Here is a tiny trained network, its code and every weight. The questions are about switching its units off for an input and a class, where a switched-off unit gives its printed mean instead of its output.

import numpy as np


def w(rows, s, z=0):
    codes = np.array(rows[::2]) - 128.0
    scale = np.full(codes.shape[1], s)
    scale[-1] = z or s
    return codes * scale


def norm(h):
    return h / np.sqrt((h * h).mean(-1, keepdims=True) + 1e-5)


def f(y):
    return y / 2 * (1 + np.tanh(0.7978845608 * (y + 0.044715 * y**3)))


def log_softmax(a):
    a = a - a.max(-1, keepdims=True)
    return a - np.log(np.exp(a).sum(-1, keepdims=True))


def net(x, mask):
    res = np.array(x, float).reshape(1, 2) / 4 @ E
    u = 0
    for l in range(4):
        y = f(norm(res) @ A[l][:, :-1].T + A[l][:, -1])
        res = res + np.where(mask[u : u + 7], y, B[l][:, -1]) @ B[l][:, :-1]
        u += 7
    return log_softmax(norm(res)[-1] @ U[:, :-1].T + U[:, -1])


A, B = {}, {}
E = w([
[170,1,216,46],'x0',
[180,190,54,40],'x1',
],0.0086)
A[0] = w([
[128,50,118,219,158],'L0N0',
[115,35,154,91,184],'L0N1',
[171,162,100,54,8],'L0N2',
[38,182,188,146,65],'L0N3',
[238,185,76,63,53],'L0N4',
[254,151,132,118,169],'L0N5',
[53,202,182,130,47],'L0N6',
],0.0068,0.0015)
B[0] = w([
[83,118,2,37,189],'L0N0',
[153,155,62,186,209],'L0N1',
[10,156,47,140,181],'L0N2',
[32,177,95,48,159],'L0N3',
[68,88,109,106,252],'L0N4',
[177,56,86,107,179],'L0N5',
[87,143,131,57,145],'L0N6',
],0.0067,0.0034)
A[1] = w([
[60,1,177,88,155],'L1N0',
[119,82,162,41,130],'L1N1',
[183,68,65,174,116],'L1N2',
[98,85,112,87,45],'L1N3',
[200,150,90,79,45],'L1N4',
[149,103,32,59,5],'L1N5',
[53,45,167,222,55],'L1N6',
],0.0093,0.0029)
B[1] = w([
[174,189,97,102,253],'L1N0',
[114,168,72,116,179],'L1N1',
[100,152,195,205,164],'L1N2',
[151,125,143,244,147],'L1N3',
[116,116,56,114,156],'L1N4',
[117,110,105,165,210],'L1N5',
[67,67,40,128,194],'L1N6',
],0.011,0.0051)
A[2] = w([
[248,95,40,183,120],'L2N0',
[57,58,141,122,158],'L2N1',
[101,164,100,254,153],'L2N2',
[57,52,190,219,75],'L2N3',
[145,77,97,125,3],'L2N4',
[44,197,155,228,191],'L2N5',
[82,159,136,90,36],'L2N6',
],0.011,0.0021)
B[2] = w([
[95,40,157,137,254],'L2N0',
[150,66,65,109,150],'L2N1',
[166,234,151,74,240],'L2N2',
[67,2,86,40,141],'L2N3',
[76,208,125,168,142],'L2N4',
[215,202,93,146,238],'L2N5',
[145,99,124,110,140],'L2N6',
],0.0079,0.0071)
A[3] = w([
[186,2,158,90,209],'L3N0',
[173,62,160,84,130],'L3N1',
[98,91,207,72,137],'L3N2',
[227,129,158,69,147],'L3N3',
[99,68,203,57,110],'L3N4',
[246,196,98,139,252],'L3N5',
[55,117,72,13,72],'L3N6',
],0.0088,0.0029)
B[3] = w([
[145,254,175,105,181],'L3N0',
[138,236,152,224,137],'L3N1',
[173,207,86,102,119],'L3N2',
[97,103,96,231,148],'L3N3',
[162,158,107,131,128],'L3N4',
[123,39,213,154,253],'L3N5',
[105,84,115,141,195],'L3N6',
],0.0091,0.0073)
U = w([
[58,94,16,65,222],'0',
[188,251,140,133,161],'1',
[161,36,191,192,106],'2',
[77,104,168,43,3],'3',
],0.016,0.0066)

Each question gives the input, the list of numbers given to net, and the class t.
The units are the neurons (one row each of A and B). Each row of codes is followed by its name. A weight is (code - 128) times the scale printed after its matrix; where a second scale follows, it is the last column's (A, B and U).
mask holds one flag per neuron, layer by layer. A switched-off neuron (its flag False) gives its mean, the last column of its row in B, instead of its output. The means were averaged over made-up inputs and are rounded, as every weight is.
A unit's drop is (log p(t) with every unit on - log p(t) with that unit switched off) / (log p(t) with every unit on - log p(t) with every unit switched off).
The circuit of an input: a set's keep is (log p(t) with only the set's units on - log p(t) with every unit switched off) / (log p(t) with every unit on - log p(t) with every unit switched off). Starting from the 12 units with the biggest drops (on a tie, the unit counted first), units are removed one at a time, each time the one whose removal leaves the highest keep (on an exact tie, the one counted first), for as long as the keep stays at least 0.8.
circuit, biggest first: the units of the circuit, biggest drop first
most important unit: the unit with the biggest drop
top k neurons: the k neurons with the biggest drops, biggest first
top k neurons in layer l: the k neurons of layer l with the biggest drops, biggest first
input [5,-3], class 1: most important unit -> L1N0
input [0,3], class 2: circuit, biggest first -> (L0N0 L3N5)
input [-1,1], class 2: circuit, biggest first -> (L3N5 L1N6)
input [-3,1], class 2: top 2 neurons -> (L3N5 L1N2)
input [-3,3], class 2: top 2 neurons -> (L3N5 L1N6)
input [6,5], class 1: top 3 neurons in layer 0 -> (L0N0 L0N3 L0N5)
input [6,4], class 1: top 3 neurons -> (L2N0 L3N0 L1N6)
input [6,-6], class 0: circuit, biggest first -> (L1N6 L3N5)
input [4,-4], class 0: top 2 neurons -> (L1N6 L0N5)
input [-3,0], class 2: top 2 neurons -> (L3N5 L1N3)
input [-3,-3], class 2: top 2 neurons -> (L3N5 L2N5)
input [-1,0], class 2: top 2 neurons -> (L1N6 L2N0)
input [7,-7], class 0: top 2 neurons -> (L1N6 L0N1)
input [1,3], class 2: top 3 neurons in layer 0 -> (L0N0 L0N3 L0N6)
input [8,3], class 1: circuit, biggest first -> (L3N0)
input [7,5], class 1: top 2 neurons -> (L3N0 L2N0)
input [7,-5], class 1: top 2 neurons -> (L1N0 L3N0)
input [3,3], class 2: top 3 neurons in layer 0 -> (L0N2 L0N0 L0N1)
input [-2,-3], class 2: top 3 neurons in layer 2 -> (L2N5 L2N3 L2N0)
input [-5,-6], class 0: most important unit -> L1N0
